Below is a small trained network, with its code and all its weights. Each question gives an input and a target symbol and asks what happens when units are switched off, that is, made to give their printed mean instead of their output.

import numpy as np


def w(rows, s, z=0):
    codes = np.array(rows[::2]) - 128.0
    scale = np.full(codes.shape[1], s)
    scale[-1] = z or s
    return codes * scale


def f(y):
    return np.maximum(y, 0)


def softmax(a):
    e = np.exp(a - a.max(-1, keepdims=True))
    return e / e.sum(-1, keepdims=True)


def log_softmax(a):
    a = a - a.max(-1, keepdims=True)
    return a - np.log(np.exp(a).sum(-1, keepdims=True))


def net(x, mask):
    ids = ['ΘΦΨΩδημτ'.index(c) for c in x.split()]
    T = len(ids)
    res = E[ids] + P[:T]
    r = res
    for j in range(2):
        rows = slice(4 * j, 4 * j + 4)
        q, k, v = (r @ M[0][rows].T for M in (Q, K, V))
        z = softmax(np.where(np.tri(T) > 0, q @ k.T / 4**0.5, -1e9)) @ v
        o = O[0][rows]
        res = res + np.where(mask[j], z, o[:, -1]) @ o[:, :-1]
    y = f(res @ A[0][:, :-1].T + A[0][:, -1])
    res = res + np.where(mask[2:18], y, B[0][:, -1]) @ B[0][:, :-1]
    return log_softmax(res[-1] @ U[:, :-1].T + U[:, -1])


Q, K, V, O, A, B = {}, {}, {}, {}, {}, {}
E = w([
[81,74,150,145],'Θ',
[155,96,84,223],'Φ',
[169,255,61,81],'Ψ',
[77,83,78,173],'Ω',
[124,90,69,186],'δ',
[82,76,106,173],'η',
[14,84,32,139],'μ',
[63,76,95,171],'τ',
],0.0092)
P = w([
[47,183,140,254],'0',
[55,142,53,201],'1',
[138,107,36,180],'2',
[175,88,84,166],'3',
[179,83,82,137],'4',
[171,82,74,114],'5',
[165,80,70,94],'6',
[156,77,60,75],'7',
[131,91,71,50],'8',
[126,94,64,45],'9',
[133,100,89,30],'10',
[85,120,76,4],'11',
[86,137,53,19],'12',
],0.0078)
Q[0] = w([
[199,33,61,84],'head 1',
[116,140,179,165],'head 1',
[6,176,75,89],'head 1',
[73,84,31,97],'head 1',
[136,114,87,157],'head 2',
[144,170,207,158],'head 2',
[109,119,110,99],'head 2',
[127,155,87,138],'head 2',
],0.011)
K[0] = w([
[212,10,119,45],'head 1',
[126,181,113,146],'head 1',
[16,112,185,110],'head 1',
[61,56,178,34],'head 1',
[156,163,110,102],'head 2',
[82,73,113,207],'head 2',
[96,199,109,132],'head 2',
[127,166,111,90],'head 2',
],0.011)
V[0] = w([
[88,81,196,142],'head 1',
[107,15,168,27],'head 1',
[163,210,172,135],'head 1',
[99,137,153,63],'head 1',
[186,211,125,78],'head 2',
[167,241,131,174],'head 2',
[132,184,147,158],'head 2',
[124,59,103,255],'head 2',
],0.0083)
O[0] = w([
[119,231,167,233,103],'head 1',
[255,209,186,249,104],'head 1',
[106,80,186,115,3],'head 1',
[198,66,66,179,79],'head 1',
[88,52,216,123,154],'head 2',
[119,191,250,150,194],'head 2',
[204,233,241,93,141],'head 2',
[90,246,23,224,162],'head 2',
],0.006,0.0054)
A[0] = w([
[224,135,215,27,45],'neuron 1',
[102,186,81,201,1],'neuron 2',
[126,112,46,121,132],'neuron 3',
[233,144,223,71,89],'neuron 4',
[75,149,49,92,122],'neuron 5',
[70,210,113,154,96],'neuron 6',
[152,20,167,169,179],'neuron 7',
[200,89,191,82,155],'neuron 8',
[37,59,163,184,65],'neuron 9',
[165,138,65,184,10],'neuron 10',
[54,61,75,153,32],'neuron 11',
[80,215,168,155,83],'neuron 12',
[91,50,79,130,69],'neuron 13',
[155,68,185,178,187],'neuron 14',
[60,127,188,171,45],'neuron 15',
[196,131,254,204,18],'neuron 16',
],0.0088,0.0071)
B[0] = w([
[74,27,215,255,147],'neuron 1',
[21,155,38,103,180],'neuron 2',
[148,84,177,129,224],'neuron 3',
[87,46,114,241,142],'neuron 4',
[182,149,181,96,254],'neuron 5',
[214,175,202,174,199],'neuron 6',
[47,196,120,178,164],'neuron 7',
[78,57,145,130,154],'neuron 8',
[95,27,154,188,138],'neuron 9',
[7,94,92,123,154],'neuron 10',
[86,75,161,117,161],'neuron 11',
[133,17,156,176,154],'neuron 12',
[132,74,183,133,152],'neuron 13',
[23,149,94,142,152],'neuron 14',
[159,33,216,93,134],'neuron 15',
[197,17,22,55,128],'neuron 16',
],0.0091,0.0068)
U = w([
[72,235,93,254,167],'Θ',
[85,237,75,13,232],'Φ',
[118,3,189,109,192],'Ψ',
[172,148,159,151,25],'Ω',
[168,150,167,123,83],'δ',
[168,155,161,158,15],'η',
[203,135,145,154,143],'μ',
[170,163,165,173,3],'τ',
],0.0074,0.0049)

Each question gives the input, a string of symbols that net reads in full, and the target symbol t.
The units are the heads (4 rows each of Q, K, V and O) and the neurons (one row each of A and B). Each row of codes is followed by its name. A weight is (code - 128) times the scale printed after its matrix; where a second scale follows, it is the last column's (O, A, B and U).
mask holds one flag per unit, heads first, then neurons. A switched-off unit (its flag False) gives its mean, the last column of its rows in O or B, instead of its output. The means were averaged over made-up inputs and are rounded, as every weight is.
A unit's drop is (log p(t) with every unit on - log p(t) with that unit switched off) / (log p(t) with every unit on - log p(t) with every unit switched off).
The circuit of an input: a set's keep is (log p(t) with only the set's units on - log p(t) with every unit switched off) / (log p(t) with every unit on - log p(t) with every unit switched off). Starting from the 12 units with the biggest drops (on a tie, the unit counted first), units are removed one at a time, each time the one whose removal leaves the highest keep (on an exact tie, the one counted first), for as long as the keep stays at least 0.8.
circuit, biggest first: the units of the circuit, biggest drop first
most important unit: the unit with the biggest drop
k most important neurons: the k neurons with the biggest drops, biggest first
which heads matter: for each layer, one digit per head in row order, 1 if its drop is at least 0.15 and else 0, layers parted by /
drop when u is switched off: that unit's drop, to one decimal
input Ψ Ψ Ψ Θ Ψ Ω Φ, target Θ: which heads matter : 01
input η Ψ Ω Ψ Ψ Ψ η τ, target Θ: most important unit : neuron 7
input η Ψ δ Ω Θ Ψ δ Ψ Ψ, target Ψ: which heads matter : 01
input η μ Ψ Ψ Θ Φ Ω, target Θ: which heads matter : 11
input μ Ψ μ Ψ Θ, target Θ: 2 most important neurons : (neuron 7; neuron 5)
input δ μ δ, target Φ: circuit, biggest first : (head 2; neuron 2; head 1; neuron 5)
input Ψ μ Ψ Ψ Ψ Ψ μ η Ψ, target Ψ: circuit, biggest first : (head 2; neuron 1)
input δ Ψ Φ, target Ψ: which heads matter : 10
input Θ Φ Ψ Φ Ψ μ Ψ Θ Φ, target Θ: which heads matter : 11
input Θ δ δ η, target Θ: which heads matter : 01
input δ Θ Ω Φ Θ μ τ, target Θ: 2 most important neurons : (neuron 2; neuron 10)
input τ δ δ, target Φ: drop when head 2 is switched off : 0.9
input Ψ Ω Θ Θ Ψ δ Ψ Θ δ, target Θ: drop when neuron 6 is switched off : 0.0
input Θ η τ τ Θ δ, target Θ: circuit, biggest first : (head 2)
input μ Ω δ μ, target Φ: drop when neuron 10 is switched off : 0.2
